Here is a tiny trained network, its code and every weight. The questions are about switching its units off for an input and a class, where a switched-off unit gives its printed mean instead of its output.

import numpy as np


def w(rows, s, z=0):
    codes = np.array(rows[::2]) - 128.0
    scale = np.full(codes.shape[1], s)
    scale[-1] = z or s
    return codes * scale


def f(y):
    return np.maximum(y, 0)


def log_softmax(a):
    a = a - a.max(-1, keepdims=True)
    return a - np.log(np.exp(a).sum(-1, keepdims=True))


def net(x, mask):
    res = np.array(x, float).reshape(1, 4) / 4 @ E
    y = f(res @ A[0][:, :-1].T + A[0][:, -1])
    res = res + np.where(mask, y, B[0][:, -1]) @ B[0][:, :-1]
    return log_softmax(res[-1] @ U[:, :-1].T + U[:, -1])


A, B = {}, {}
E = w([
[203,75,62,185,9],'x0',
[134,137,1,18,176],'x1',
[43,139,123,32,3],'x2',
[17,40,135,173,162],'x3',
],0.0098)
A[0] = w([
[56,90,189,75,124,161],'n1',
[130,131,94,84,145,165],'n2',
[117,67,53,110,132,103],'n3',
[81,182,219,151,122,254],'n4',
[174,209,215,134,214,115],'n5',
[193,169,111,107,95,183],'n6',
[201,96,114,143,104,201],'n7',
[156,172,178,134,204,134],'n8',
[92,80,128,136,117,92],'n9',
[118,157,33,78,187,156],'n10',
[102,165,153,88,70,147],'n11',
[95,95,119,72,212,88],'n12',
[166,38,162,211,127,164],'n13',
[145,135,194,155,30,127],'n14',
[150,30,67,181,79,173],'n15',
[109,127,174,185,65,170],'n16',
[203,151,145,175,180,68],'n17',
[78,157,100,88,171,118],'n18',
[155,186,59,55,100,157],'n19',
[188,147,67,3,101,181],'n20',
[25,108,189,83,116,157],'n21',
[63,149,144,128,127,137],'n22',
[140,192,142,51,72,99],'n23',
[120,167,91,68,72,181],'n24',
],0.014,0.0058)
B[0] = w([
[55,115,16,51,179,192],'n1',
[184,166,142,99,140,178],'n2',
[103,156,219,91,121,174],'n3',
[120,75,90,74,160,203],'n4',
[113,46,120,86,197,213],'n5',
[126,135,95,93,129,195],'n6',
[103,194,157,118,135,189],'n7',
[117,38,90,89,224,193],'n8',
[87,101,118,160,106,155],'n9',
[211,219,172,138,173,220],'n10',
[151,82,91,42,174,182],'n11',
[147,193,129,204,236,190],'n12',
[78,183,147,190,153,215],'n13',
[218,226,15,152,161,192],'n14',
[84,176,174,146,28,208],'n15',
[137,202,72,156,160,189],'n16',
[86,128,103,141,201,190],'n17',
[177,174,110,145,157,185],'n18',
[168,181,200,38,122,225],'n19',
[219,219,251,1,105,251],'n20',
[54,125,57,54,120,204],'n21',
[44,101,35,84,144,165],'n22',
[177,68,221,5,109,198],'n23',
[128,115,205,17,120,209],'n24',
],0.0096,0.02)
U = w([
[158,180,116,88,213,205],'0',
[5,7,34,97,200,228],'1',
[229,22,75,125,211,3],'2',
[54,119,211,233,124,168],'3',
[146,52,145,143,142,11],'4',
[124,85,188,2,107,126],'5',
[109,178,61,163,73,96],'6',
],0.01,0.0029)

Each question gives the input, the list of numbers given to net, and the class t.
The units are the neurons (one row each of A and B). Each row of codes is followed by its name. A weight is (code - 128) times the scale printed after its matrix; where a second scale follows, it is the last column's (A, B and U).
mask holds one flag per neuron, in row order. A switched-off neuron (its flag False) gives its mean, the last column of its row in B, instead of its output. The means were averaged over made-up inputs and are rounded, as every weight is.
A unit's drop is (log p(t) with every unit on - log p(t) with that unit switched off) / (log p(t) with every unit on - log p(t) with every unit switched off).
The circuit of an input: a set's keep is (log p(t) with only the set's units on - log p(t) with every unit switched off) / (log p(t) with every unit on - log p(t) with every unit switched off). Starting from the 12 units with the biggest drops (on a tie, the unit counted first), units are removed one at a time, each time the one whose removal leaves the highest keep (on an exact tie, the one counted first), for as long as the keep stays at least 0.8.
units of the circuit, in order: the units of the circuit, biggest drop first
unit that matters most: the unit with the biggest drop
top k neurons: the k neurons with the biggest drops, biggest first
drop when u is switched off: that unit's drop, to one decimal
input [-3,2,2,0], class 5: top 3 neurons : n14, n16, n13
input [-8,8,8,7], class 0: units of the circuit, in order : n12
input [4,-8,8,-4], class 0: top 2 neurons : n14, n16
input [5,-8,-2,5], class 6: top 2 neurons : n14, n16
input [0,0,-5,-4], class 2: top 2 neurons : n21, n1
input [-1,7,-2,-5], class 5: top 2 neurons : n20, n14
input [5,-6,-2,6], class 6: top 2 neurons : n14, n16
input [5,-8,5,-3], class 0: top 2 neurons : n11, n14
input [4,1,-3,-6], class 5: top 2 neurons : n12, n16
input [-2,-5,-2,-6], class 1: top 2 neurons : n20, n10
input [6,-7,-1,3], class 6: drop when n14 is switched off : 0.2
input [8,-4,-5,1], class 6: drop when n14 is switched off : 0.2
input [0,-1,-4,-2], class 1: drop when n20 is switched off : 0.2
input [8,1,-2,-1], class 6: unit that matters most : n15
